Here is a tiny trained network, its code and every weight. The questions are about switching its units off for an input and a class, where a switched-off unit gives its printed mean instead of its output.

import numpy as np


def w(rows, s, z=0):
    codes = np.array(rows[::2]) - 128.0
    scale = np.full(codes.shape[1], s)
    scale[-1] = z or s
    return codes * scale


def f(y):
    return y / 2 * (1 + np.tanh(0.7978845608 * (y + 0.044715 * y**3)))


def log_softmax(a):
    a = a - a.max(-1, keepdims=True)
    return a - np.log(np.exp(a).sum(-1, keepdims=True))


def net(x, mask):
    res = np.array(x, float).reshape(1, 3) / 4 @ E
    y = f(res @ A[0][:, :-1].T + A[0][:, -1])
    res = res + np.where(mask, y, B[0][:, -1]) @ B[0][:, :-1]
    return log_softmax(res[-1] @ U[:, :-1].T + U[:, -1])


A, B = {}, {}
E = w([
[169,144,247,67,77,110,129],'x0',
[80,120,248,254,96,75,103],'x1',
[60,229,111,136,189,118,160],'x2',
],0.0097)
A[0] = w([
[108,105,49,176,154,143,129,94],'N0',
[149,153,74,82,159,117,129,158],'N1',
[156,92,118,140,106,128,120,151],'N2',
[163,84,150,97,123,123,128,224],'N3',
[157,52,197,114,124,118,141,253],'N4',
[152,178,155,48,119,145,134,203],'N5',
[208,42,186,109,96,150,120,194],'N6',
[148,61,158,118,89,139,115,216],'N7',
[60,218,252,202,140,132,120,200],'N8',
[116,102,83,118,160,94,125,193],'N9',
[111,154,23,151,151,132,123,200],'N10',
[91,102,44,190,151,133,124,179],'N11',
[127,191,55,131,151,160,108,232],'N12',
],0.011,0.0038)
B[0] = w([
[135,77,85,140,92,146,125,186],'N0',
[50,164,126,117,145,137,128,196],'N1',
[160,128,100,108,123,126,122,147],'N2',
[154,175,155,152,114,153,122,171],'N3',
[184,181,114,115,139,110,117,192],'N4',
[108,194,143,100,150,102,121,193],'N5',
[191,174,156,187,87,174,116,208],'N6',
[177,162,110,118,106,123,124,180],'N7',
[134,88,177,158,191,2,142,248],'N8',
[103,120,119,147,112,164,122,166],'N9',
[116,60,132,143,134,216,147,220],'N10',
[142,56,86,135,98,121,126,205],'N11',
[96,112,177,115,153,194,151,214],'N12',
],0.022,0.014)
U = w([
[32,162,197,74,147,189,162,70],'0',
[172,212,192,128,40,145,82,196],'1',
[108,95,224,148,181,2,141,251],'2',
[82,11,123,154,72,197,152,146],'3',
[108,73,137,128,89,68,119,18],'4',
],0.0072,0.0017)

Each question gives the input, the list of numbers given to net, and the class t.
The units are the neurons (one row each of A and B). Each row of codes is followed by its name. A weight is (code - 128) times the scale printed after its matrix; where a second scale follows, it is the last column's (A, B and U).
mask holds one flag per neuron, in row order. A switched-off neuron (its flag False) gives its mean, the last column of its row in B, instead of its output. The means were averaged over made-up inputs and are rounded, as every weight is.
A unit's drop is (log p(t) with every unit on - log p(t) with that unit switched off) / (log p(t) with every unit on - log p(t) with every unit switched off).
The circuit of an input: a set's keep is (log p(t) with only the set's units on - log p(t) with every unit switched off) / (log p(t) with every unit on - log p(t) with every unit switched off). Starting from the 12 units with the biggest drops (on a tie, the unit counted first), units are removed one at a time, each time the one whose removal leaves the highest keep (on an exact tie, the one counted first), for as long as the keep stays at least 0.8.
circuit, biggest first: the units of the circuit, biggest drop first
top k neurons: the k neurons with the biggest drops, biggest first
drop of u: that unit's drop, to one decimal
input [-2,-3,5], class 3: circuit, biggest first => (N10)
input [7,-4,5], class 0: circuit, biggest first => (N8 N6)
input [1,-2,1], class 0: circuit, biggest first => (N8 N6 N11)
input [-3,3,-3], class 1: top 2 neurons => (N8 N10)
input [-1,0,2], class 3: top 2 neurons => (N8 N5)
input [2,-1,1], class 1: top 4 neurons => (N8 N10 N12 N1)
input [0,-1,4], class 0: top 2 neurons => (N8 N11)
input [-6,4,7], class 3: top 2 neurons => (N10 N11)
input [-5,0,5], class 3: drop of N2 => 0.0
input [-3,-8,7], class 3: drop of N11 => 0.5
input [0,2,-2], class 1: drop of N8 => 0.7
